Below are the code and all the weights of a small trained network. Each question names an input and a class and asks about switching units off, where a switched-off unit gives its printed mean instead of its output.

import numpy as np


def w(rows, s, z=0):
    codes = np.array(rows[::2]) - 128.0
    scale = np.full(codes.shape[1], s)
    scale[-1] = z or s
    return codes * scale


def norm(h):
    return h / np.sqrt((h * h).mean(-1, keepdims=True) + 1e-5)


def f(y):
    return np.maximum(y, 0)


def log_softmax(a):
    a = a - a.max(-1, keepdims=True)
    return a - np.log(np.exp(a).sum(-1, keepdims=True))


def net(x, mask):
    res = np.array(x, float).reshape(1, 3) / 4 @ E
    u = 0
    for l in range(4):
        y = f(norm(res) @ A[l][:, :-1].T + A[l][:, -1])
        res = res + np.where(mask[u : u + 3], y, B[l][:, -1]) @ B[l][:, :-1]
        u += 3
    return log_softmax(norm(res)[-1] @ U[:, :-1].T + U[:, -1])


A, B = {}, {}
E = w([
[158,47,178,53,85,188,128,183,161,33,232],'x0',
[78,125,101,158,72,119,94,117,80,255,167],'x1',
[121,168,119,192,95,126,43,163,30,34,125],'x2',
],0.0056)
A[0] = w([
[64,2,46,140,132,212,229,79,180,187,129,4],'0.n0',
[111,190,16,160,81,7,172,130,99,118,160,156],'0.n1',
[199,146,163,61,199,166,140,145,154,14,81,160],'0.n2',
],0.0037,0.0027)
B[0] = w([
[12,154,144,82,187,148,67,92,150,15,64,183],'0.n0',
[138,78,254,141,127,114,188,122,109,89,96,195],'0.n1',
[113,27,71,161,146,182,162,101,135,217,97,255],'0.n2',
],0.007,0.0047)
A[1] = w([
[179,92,182,73,121,119,150,242,184,116,181,55],'1.n0',
[31,137,124,106,2,129,79,82,114,224,184,85],'1.n1',
[57,85,157,101,112,116,158,53,148,158,118,253],'1.n2',
],0.0048,0.00057)
B[1] = w([
[120,203,79,63,162,2,194,103,14,192,100,200],'1.n0',
[172,75,25,130,165,154,202,196,196,128,50,244],'1.n1',
[131,200,186,122,109,169,77,171,134,100,178,254],'1.n2',
],0.0084,0.0044)
A[2] = w([
[96,105,60,192,78,130,52,161,56,60,140,28],'2.n0',
[69,76,192,170,120,247,76,193,100,94,147,240],'2.n1',
[150,139,3,41,112,129,171,183,74,171,240,255],'2.n2',
],0.0055,0.0012)
B[2] = w([
[79,199,118,2,191,169,73,138,202,36,167,196],'2.n0',
[97,111,198,172,91,182,186,93,92,227,135,204],'2.n1',
[124,125,161,183,126,98,101,95,46,148,106,253],'2.n2',
],0.01,0.0059)
A[3] = w([
[153,215,162,225,145,1,114,138,226,155,90,1],'3.n0',
[88,26,80,67,191,162,123,161,161,130,69,234],'3.n1',
[67,129,108,32,103,117,146,50,163,178,169,164],'3.n2',
],0.0053,0.00096)
B[3] = w([
[137,82,135,72,120,78,119,95,80,105,198,197],'3.n0',
[139,152,109,135,105,115,165,247,101,82,102,253],'3.n1',
[138,200,167,150,156,123,46,77,193,96,138,199],'3.n2',
],0.013,0.0051)
U = w([
[87,218,143,69,172,135,104,161,173,68,120,175],'0',
[145,110,141,85,144,25,143,93,36,133,128,144],'1',
[149,93,79,161,126,139,212,215,119,123,67,187],'2',
[119,136,177,181,99,160,139,107,113,181,104,143],'3',
[176,70,55,137,89,141,104,96,159,135,168,3],'4',
[252,94,65,121,88,148,92,119,157,140,183,17],'5',
[172,109,31,157,85,129,119,77,179,97,137,31],'6',
[122,75,60,137,92,125,118,113,175,136,165,5],'7',
],0.012,0.0044)

Each question gives the input, the list of numbers given to net, and the class t.
The units are the neurons (one row each of A and B). Each row of codes is followed by its name. A weight is (code - 128) times the scale printed after its matrix; where a second scale follows, it is the last column's (A, B and U).
mask holds one flag per neuron, layer by layer. A switched-off neuron (its flag False) gives its mean, the last column of its row in B, instead of its output. The means were averaged over made-up inputs and are rounded, as every weight is.
A unit's drop is (log p(t) with every unit on - log p(t) with that unit switched off) / (log p(t) with every unit on - log p(t) with every unit switched off).
The circuit of an input: a set's keep is (log p(t) with only the set's units on - log p(t) with every unit switched off) / (log p(t) with every unit on - log p(t) with every unit switched off). Starting from all 12 units, units are removed one at a time, each time the one whose removal leaves the highest keep (on an exact tie, the one counted first), for as long as the keep stays at least 0.8.
circuit, biggest first: the units of the circuit, biggest drop first
k most important neurons: the k neurons with the biggest drops, biggest first
top k neurons in layer l: the k neurons of layer l with the biggest drops, biggest first
input [0,7,4], class 2: circuit, biggest first -> [1.n1]
input [8,-5,-4], class 1: 3 most important neurons -> [1.n0; 2.n2; 1.n1]
input [-8,5,0], class 1: 2 most important neurons -> [3.n0; 0.n2]
input [-6,6,-8], class 0: 4 most important neurons -> [0.n0; 2.n2; 3.n2; 1.n2]
input [8,-6,2], class 1: circuit, biggest first -> [1.n0; 2.n2]
input [-2,1,-3], class 3: circuit, biggest first -> [1.n2; 2.n0]
input [-2,7,8], class 0: 2 most important neurons -> [2.n0; 0.n2]
input [-8,0,-8], class 0: 3 most important neurons -> [2.n2; 3.n2; 0.n0]
input [3,-3,-1], class 3: circuit, biggest first -> [1.n1; 2.n1]
input [-1,-3,0], class 3: circuit, biggest first -> [1.n1; 1.n0; 2.n1]
input [-2,1,2], class 3: circuit, biggest first -> [1.n0; 2.n1]
input [2,6,6], class 0: 3 most important neurons -> [2.n0; 0.n2; 0.n1]
input [-1,-3,-3], class 3: circuit, biggest first -> [1.n0; 1.n1; 1.n2; 2.n1]
input [3,4,-2], class 2: circuit, biggest first -> [1.n1]
input [0,-2,2], class 3: 2 most important neurons -> [2.n1; 0.n2]
input [-2,1,-6], class 0: 2 most important neurons -> [2.n2; 0.n1]
input [1,4,-4], class 0: 3 most important neurons -> [0.n0; 2.n2; 0.n1]
input [6,8,-5], class 2: 2 most important neurons -> [1.n1; 2.n0]
input [8,-8,0], class 1: top 2 neurons in layer 2 -> [2.n2; 2.n0]
input [7,-2,-2], class 1: circuit, biggest first -> [1.n0]
